[[ 2.06  1.19 -0.58 -0.29 -0.79  0.22  0.37 -2.69 -0.34]
 [-0.55 -1.48 -0.63 -0.58 -1.52  1.50  0.07 -0.44 -1.38]
 [-1.68 -1.39 -0.80 -0.61 -0.57  0.99  0.37 -1.98 -1.47]
 [ 1.87 -1.55  0.36 -0.51 -2.32  1.50 -0.89  5.20 -0.31]
 [ 2.29  0.26 -0.30 -0.75 -2.45  0.27 -1.18  3.52 -0.03]] --> 1.19

[[ 0.66  2.52 -0.20  1.00 -0.45  1.51  0.77  0.44 -0.17 -0.72  1.77 -1.56
  -0.55  0.11]
 [-0.33  0.03  0.02 -0.11 -0.04 -0.39 -0.10 -0.21 -0.02 -0.20  0.37 -0.62
   0.20 -0.16]
 [ 0.20  1.22 -0.15  0.29 -0.13  0.73  0.42  0.34 -0.11 -0.50  1.04 -1.10
  -0.40 -0.34]
 [ 1.59  6.22 -0.32  3.23 -0.82  3.06  1.83  1.21 -0.23 -0.97  3.68 -1.97
  -0.74  2.03]
 [-0.32  0.25  0.24 -0.18  0.24  0.61  0.32 -0.38 -0.03 -0.54  0.38  0.19
  -0.26  0.10]
 [-0.17 -0.25  0.04 -0.55  0.52 -0.17 -0.07 -0.09  0.03  0.59  0.23  1.07
  -0.03 -1.11]] --> 2.52

[[-3.18  3.16 -3.87  2.39  3.94  2.23 -3.38  5.10 -3.56 -1.44 -1.11]
 [ 1.06 -4.21 -3.12  2.64  3.14 -2.52 -3.11 -6.49  2.64  2.72 -3.28]
 [ 0.79 -3.76 -3.53 -1.68 -5.80  3.16  3.65 -4.68 -0.01 -5.21  3.14]
 [ 0.74 -0.80  1.95  0.05 -2.62  0.49  1.86  1.48 -1.04 -0.84 -3.61]
 [-0.01 -1.64  4.18 -1.18 -4.51  6.31  1.13  2.47  4.20  5.16  1.53]
 [ 0.35 -0.64  2.13  0.19 -2.62  0.40  1.54  1.49 -0.84 -0.85 -3.13]
 [ 3.78 -1.33  4.97 -2.31  3.54 -4.49  4.03  4.93  2.33  1.11  2.98]] --> 3.16

[[-3.09 -1.50 -0.21 -0.53 -2.20 -2.82  0.97 -0.06 -3.14 -0.94]
 [-0.39 -1.87  3.31 -2.00  0.07 -0.06 -4.06  1.72 -0.46 -1.95]
 [-2.28 -1.78  1.39 -1.46 -1.39 -1.91 -0.47  1.51 -2.30 -1.54]
 [-1.00 -0.66 -4.48  0.17 -0.56 -0.87  2.14 -4.57 -0.79 -0.18]
 [-1.18 -6.41  1.81 -6.41  2.72  0.72 -1.47  0.16 -1.23 -6.48]] --> -1.50

[[-1.84  2.19  0.22  1.50 -0.51  2.17  1.59  0.21]
 [-1.29  0.93 -0.84 -0.11 -2.28 -0.72 -3.27  0.17]
 [ 0.12 -0.71 -2.86 -0.15 -5.46  2.49 -2.10  0.10]
 [ 0.44  1.75  0.24 -0.13  2.32  3.96  1.51 -0.09]
 [-0.07 -1.13  2.16  2.74  3.41  0.42 -0.25  0.01]
 [-0.14 -0.33 -0.16 -2.56 -0.70  0.61 -0.73 -0.85]
 [-1.43 -0.12 -0.03 -1.24 -0.27  0.19 -4.91  0.41]
 [-1.38 -4.73  1.04  0.45  1.49 -1.93  1.32 -0.49]
 [-0.92  0.20 -1.92  2.54 -1.73 -1.20 -0.85 -0.49]] --> 2.19

[[-1.15  2.31 -1.89  4.20  1.03 -2.67 -0.05 -1.24 -1.55 -1.57]
 [-1.85 -2.19 -0.89  2.65  2.04  0.88 -3.45  0.89  2.97 -0.37]
 [ 1.39  2.09  1.59  2.36 -3.13  1.00  3.41 -2.83  0.70  0.24]
 [-1.85 -1.67 -0.49  3.75  1.06  1.32 -2.55 -0.30  2.84 -0.30]
 [ 0.01  0.98  0.88  4.72 -1.84  1.51  1.18 -2.33  2.50 -0.14]
 [ 1.53  0.37  2.03  2.35 -2.94  2.53  2.13 -1.60  2.76  0.67]
 [ 0.09 -1.31  1.59  2.49 -1.54  3.23 -0.07 -1.18  4.00  0.69]
 [-1.35 -2.73 -0.17  1.83  1.23  1.98 -3.18  0.63  3.93  0.07]
 [-3.38 -2.49 -0.97  1.87  2.24  0.79 -3.65  1.02  2.52 -0.31]] --> 2.31

[[ 0.79  0.71  0.26  0.22  0.16  0.79  1.04  2.07  1.31  1.17  1.47 -1.60
  -0.49 -0.50  1.22  1.18]
 [ 3.17  0.94  0.76 -2.14  3.71  2.07 -0.57 -0.77  1.36  0.55  1.35  2.17
  -2.29 -4.14 -0.30 -5.10]
 [ 2.37  2.71 -1.21  0.62  0.81  2.50  0.97 -0.09 -1.48 -0.65 -0.04 -4.02
  -2.85  2.32 -0.56  1.82]
 [-2.62 -0.66 -0.50  2.13  2.22  0.21 -0.72  0.46 -1.73  2.29 -1.99  2.45
  -0.52  2.60 -0.85 -0.09]
 [ 2.46 -0.66 -1.40 -0.60 -1.35  0.84  2.14  1.33 -1.92  1.78  1.35  4.07
  -0.37  0.14 -0.35  2.42]
 [-2.44  0.24  1.91 -2.14 -0.63 -0.32 -1.79 -0.37  0.08  0.31 -0.26  1.32
  -1.70 -0.23  0.30  1.68]] --> 0.71
